Below are the code and all the weights of a small trained network. Each question names an input and a target symbol and asks about switching units off, where a switched-off unit gives its printed mean instead of its output.

import numpy as np


def w(rows, s, z=0):
    codes = np.array(rows[::2]) - 128.0
    scale = np.full(codes.shape[1], s)
    scale[-1] = z or s
    return codes * scale


def norm(h):
    return h / np.sqrt((h * h).mean(-1, keepdims=True) + 1e-5)


def f(y):
    return np.maximum(y, 0)


def softmax(a):
    e = np.exp(a - a.max(-1, keepdims=True))
    return e / e.sum(-1, keepdims=True)


def log_softmax(a):
    a = a - a.max(-1, keepdims=True)
    return a - np.log(np.exp(a).sum(-1, keepdims=True))


def net(x, mask):
    ids = ['ΔΘΠΣΩαβγεζηλμξφψ'.index(c) for c in x.split()]
    T = len(ids)
    res = E[ids] + P[:T]
    u = 0
    for l in range(2):
        r = norm(res)
        for j in range(3):
            rows = slice(2 * j, 2 * j + 2)
            q, k, v = (r @ M[l][rows].T for M in (Q, K, V))
            z = softmax(np.where(np.tri(T) > 0, q @ k.T / 2**0.5, -1e9)) @ v
            o = O[l][rows]
            res = res + np.where(mask[u + j], z, o[:, -1]) @ o[:, :-1]
        u += 3
        y = f(norm(res) @ A[l][:, :-1].T + A[l][:, -1])
        res = res + np.where(mask[u : u + 8], y, B[l][:, -1]) @ B[l][:, :-1]
        u += 8
    return log_softmax(norm(res)[-1] @ U[:, :-1].T + U[:, -1])


Q, K, V, O, A, B = {}, {}, {}, {}, {}, {}
E = w([
[97,104,116,101],'Δ',
[172,151,153,114],'Θ',
[104,84,123,104],'Π',
[34,156,25,101],'Σ',
[97,109,97,53],'Ω',
[168,160,154,154],'α',
[251,96,206,69],'β',
[177,64,102,147],'γ',
[85,117,146,111],'ε',
[105,133,135,114],'ζ',
[84,81,116,186],'η',
[113,142,155,127],'λ',
[116,133,155,131],'μ',
[188,165,152,89],'ξ',
[104,101,117,106],'φ',
[150,107,199,155],'ψ',
],0.021)
P = w([
[163,218,95,122],'0',
[75,41,254,72],'1',
[97,18,197,76],'2',
[111,29,187,84],'3',
[103,48,180,86],'4',
[94,57,187,92],'5',
[81,56,171,86],'6',
[95,48,153,87],'7',
[71,82,164,97],'8',
[85,74,151,84],'9',
[87,56,118,80],'10',
[63,71,132,85],'11',
],0.0066)
Q[0] = w([
[42,117,168,154],'0.h1',
[93,125,92,134],'0.h1',
[13,149,23,126],'0.h2',
[188,140,142,115],'0.h2',
[148,205,85,247],'0.h3',
[178,137,110,149],'0.h3',
],0.012)
K[0] = w([
[46,179,108,169],'0.h1',
[148,146,105,169],'0.h1',
[72,117,59,152],'0.h2',
[152,210,71,128],'0.h2',
[181,116,197,6],'0.h3',
[119,92,156,103],'0.h3',
],0.011)
V[0] = w([
[161,5,135,80],'0.h1',
[137,123,129,121],'0.h1',
[160,116,143,167],'0.h2',
[180,195,140,160],'0.h2',
[176,180,138,84],'0.h3',
[158,157,94,43],'0.h3',
],0.011)
O[0] = w([
[64,191,226,127,196],'0.h1',
[123,142,124,130,124],'0.h1',
[2,154,98,108,129],'0.h2',
[111,203,98,123,32],'0.h2',
[107,70,59,55,2],'0.h3',
[81,148,181,24,11],'0.h3',
],0.0083,0.0085)
A[0] = w([
[177,79,104,176,1],'0.n1',
[117,189,121,138,39],'0.n2',
[141,197,172,205,100],'0.n3',
[172,143,98,151,36],'0.n4',
[146,123,81,95,78],'0.n5',
[178,163,119,153,29],'0.n6',
[198,254,96,73,85],'0.n7',
[34,90,35,95,90],'0.n8',
],0.011,0.0036)
B[0] = w([
[67,150,159,147,169],'0.n1',
[156,76,123,67,135],'0.n2',
[70,51,102,106,254],'0.n3',
[130,74,100,114,130],'0.n4',
[166,150,139,183,133],'0.n5',
[165,2,154,211,135],'0.n6',
[4,16,115,200,146],'0.n7',
[96,227,220,173,145],'0.n8',
],0.0073,0.0072)
Q[1] = w([
[85,151,170,140],'1.h1',
[163,238,3,45],'1.h1',
[190,144,193,142],'1.h2',
[194,195,82,100],'1.h2',
[134,124,76,102],'1.h3',
[85,52,193,155],'1.h3',
],0.016)
K[1] = w([
[66,206,118,130],'1.h1',
[188,148,250,78],'1.h1',
[180,186,184,182],'1.h2',
[46,80,214,165],'1.h2',
[147,127,172,203],'1.h3',
[147,165,52,93],'1.h3',
],0.016)
V[1] = w([
[134,74,169,9],'1.h1',
[152,40,104,160],'1.h1',
[166,130,221,144],'1.h2',
[42,146,205,98],'1.h2',
[192,79,148,63],'1.h3',
[137,105,38,56],'1.h3',
],0.013)
O[1] = w([
[94,130,253,112,14],'1.h1',
[36,94,72,177,254],'1.h1',
[192,9,72,100,81],'1.h2',
[205,121,221,116,131],'1.h2',
[57,54,143,78,101],'1.h3',
[79,143,182,105,162],'1.h3',
],0.013,0.0075)
A[1] = w([
[123,165,75,77,16],'1.n1',
[114,108,147,2,129],'1.n2',
[81,203,93,62,254],'1.n3',
[173,56,135,136,206],'1.n4',
[99,103,160,140,249],'1.n5',
[126,140,95,100,107],'1.n6',
[140,187,144,136,84],'1.n7',
[128,51,77,119,74],'1.n8',
],0.02,0.0032)
B[1] = w([
[131,119,110,16,133],'1.n1',
[154,141,32,19,167],'1.n2',
[175,101,100,32,179],'1.n3',
[116,199,164,134,220],'1.n4',
[136,190,137,137,254],'1.n5',
[134,164,169,79,137],'1.n6',
[149,129,121,225,158],'1.n7',
[149,156,245,146,244],'1.n8',
],0.011,0.0082)
U = w([
[128,101,146,88,87],'Δ',
[111,189,166,91,44],'Θ',
[127,77,139,72,120],'Π',
[184,212,121,89,104],'Σ',
[125,126,146,97,130],'Ω',
[110,156,108,78,151],'α',
[207,49,166,102,164],'β',
[117,219,178,122,3],'γ',
[68,143,138,76,79],'ε',
[83,176,113,90,64],'ζ',
[87,104,158,196,217],'η',
[107,158,115,88,71],'λ',
[98,66,154,85,101],'μ',
[67,2,96,67,99],'ξ',
[171,45,57,133,175],'φ',
[107,119,153,101,66],'ψ',
],0.013,0.0071)

Each question gives the input, a string of symbols that net reads in full, and the target symbol t.
The units are the heads (2 rows each of Q, K, V and O) and the neurons (one row each of A and B). Each row of codes is followed by its name. A weight is (code - 128) times the scale printed after its matrix; where a second scale follows, it is the last column's (O, A, B and U).
mask holds one flag per unit, layer by layer, with each layer's heads first. A switched-off unit (its flag False) gives its mean, the last column of its rows in O or B, instead of its output. The means were averaged over made-up inputs and are rounded, as every weight is.
A unit's drop is (log p(t) with every unit on - log p(t) with that unit switched off) / (log p(t) with every unit on - log p(t) with every unit switched off).
The circuit of an input: a set's keep is (log p(t) with only the set's units on - log p(t) with every unit switched off) / (log p(t) with every unit on - log p(t) with every unit switched off). Starting from the 12 units with the biggest drops (on a tie, the unit counted first), units are removed one at a time, each time the one whose removal leaves the highest keep (on an exact tie, the one counted first), for as long as the keep stays at least 0.8.
circuit, biggest first: the units of the circuit, biggest drop first
unit that matters most: the unit with the biggest drop
k most important neurons: the k neurons with the biggest drops, biggest first
which heads matter: for each layer, one digit per head in row order, 1 if its drop is at least 0.15 and else 0, layers parted by /
drop when u is switched off: that unit's drop, to one decimal
input Π η μ η Δ η ε η μ μ α ψ, target β: circuit, biggest first : (1.h2)
input ε η η Θ ζ ε, target ξ: circuit, biggest first : (0.h2, 0.h1, 1.h2)
input ε Π Σ Π Δ η ψ ξ ξ ε ε η, target ξ: which heads matter : 111 / 011
input ε η μ η η Θ η ζ, target ξ: circuit, biggest first : (0.h1, 1.h3, 0.h3, 1.h2)
input Σ Π ξ, target Σ: which heads matter : 111 / 101
input ψ η β Θ ξ η η η Π η ε ξ, target η: circuit, biggest first : (0.n7, 0.n6)
input Π ψ Θ ε η μ Σ Θ η α Δ ε, target β: circuit, biggest first : (1.h2, 0.n8)
input ε φ Σ Δ Δ Θ η Π Θ Σ Π, target ξ: which heads matter : 111 / 011
input η ζ Δ λ η, target φ: circuit, biggest first : (1.h1, 1.h2)
input Π η Δ η η η η ζ η ζ Π Δ, target β: circuit, biggest first : (1.h2, 0.h1)
input η Δ Π ξ η Δ ζ λ μ Θ Θ Σ, target Σ: circuit, biggest first : (1.h1, 0.n8, 1.h3)
input ε ψ β η ε Π ξ ε, target ξ: circuit, biggest first : (0.h2, 1.h3, 0.h3, 1.h2)
input η ε η η η λ, target φ: which heads matter : 000 / 101
input ε λ λ Δ, target ξ: circuit, biggest first : (0.h3, 1.h3)
input η Π ψ ξ Π ζ λ η β, target φ: unit that matters most : 1.h1
input η λ ψ, target φ: circuit, biggest first : (1.h1, 1.h2)
input Σ β Δ φ γ γ, target Σ: which heads matter : 101 / 100
input η ζ γ Δ η μ η Π η η ε β, target φ: which heads matter : 001 / 101
input ψ η η Δ η Π α ξ, target η: which heads matter : 111 / 000
input η Σ Θ, target φ: unit that matters most : 1.h3
input Π β η Σ Δ Π η ε μ, target β: which heads matter : 000 / 010
input η Π γ ε Δ ε Δ Δ μ Ω, target φ: which heads matter : 000 / 100
input Σ ψ Π, target Σ: drop when 1.h3 is switched off : 0.2
input Σ ψ Ω, target Σ: drop when 1.h2 is switched off : 0.1
input η μ Π Θ η ε Π Δ, target φ: drop when 1.h3 is switched off : 0.2
input ε Δ φ Σ η Π Θ Σ ξ η, target ξ: drop when 0.h3 is switched off : 1.1
input Π ζ μ Θ Π η Δ η η Π, target β: most important neuron : (0.n3)
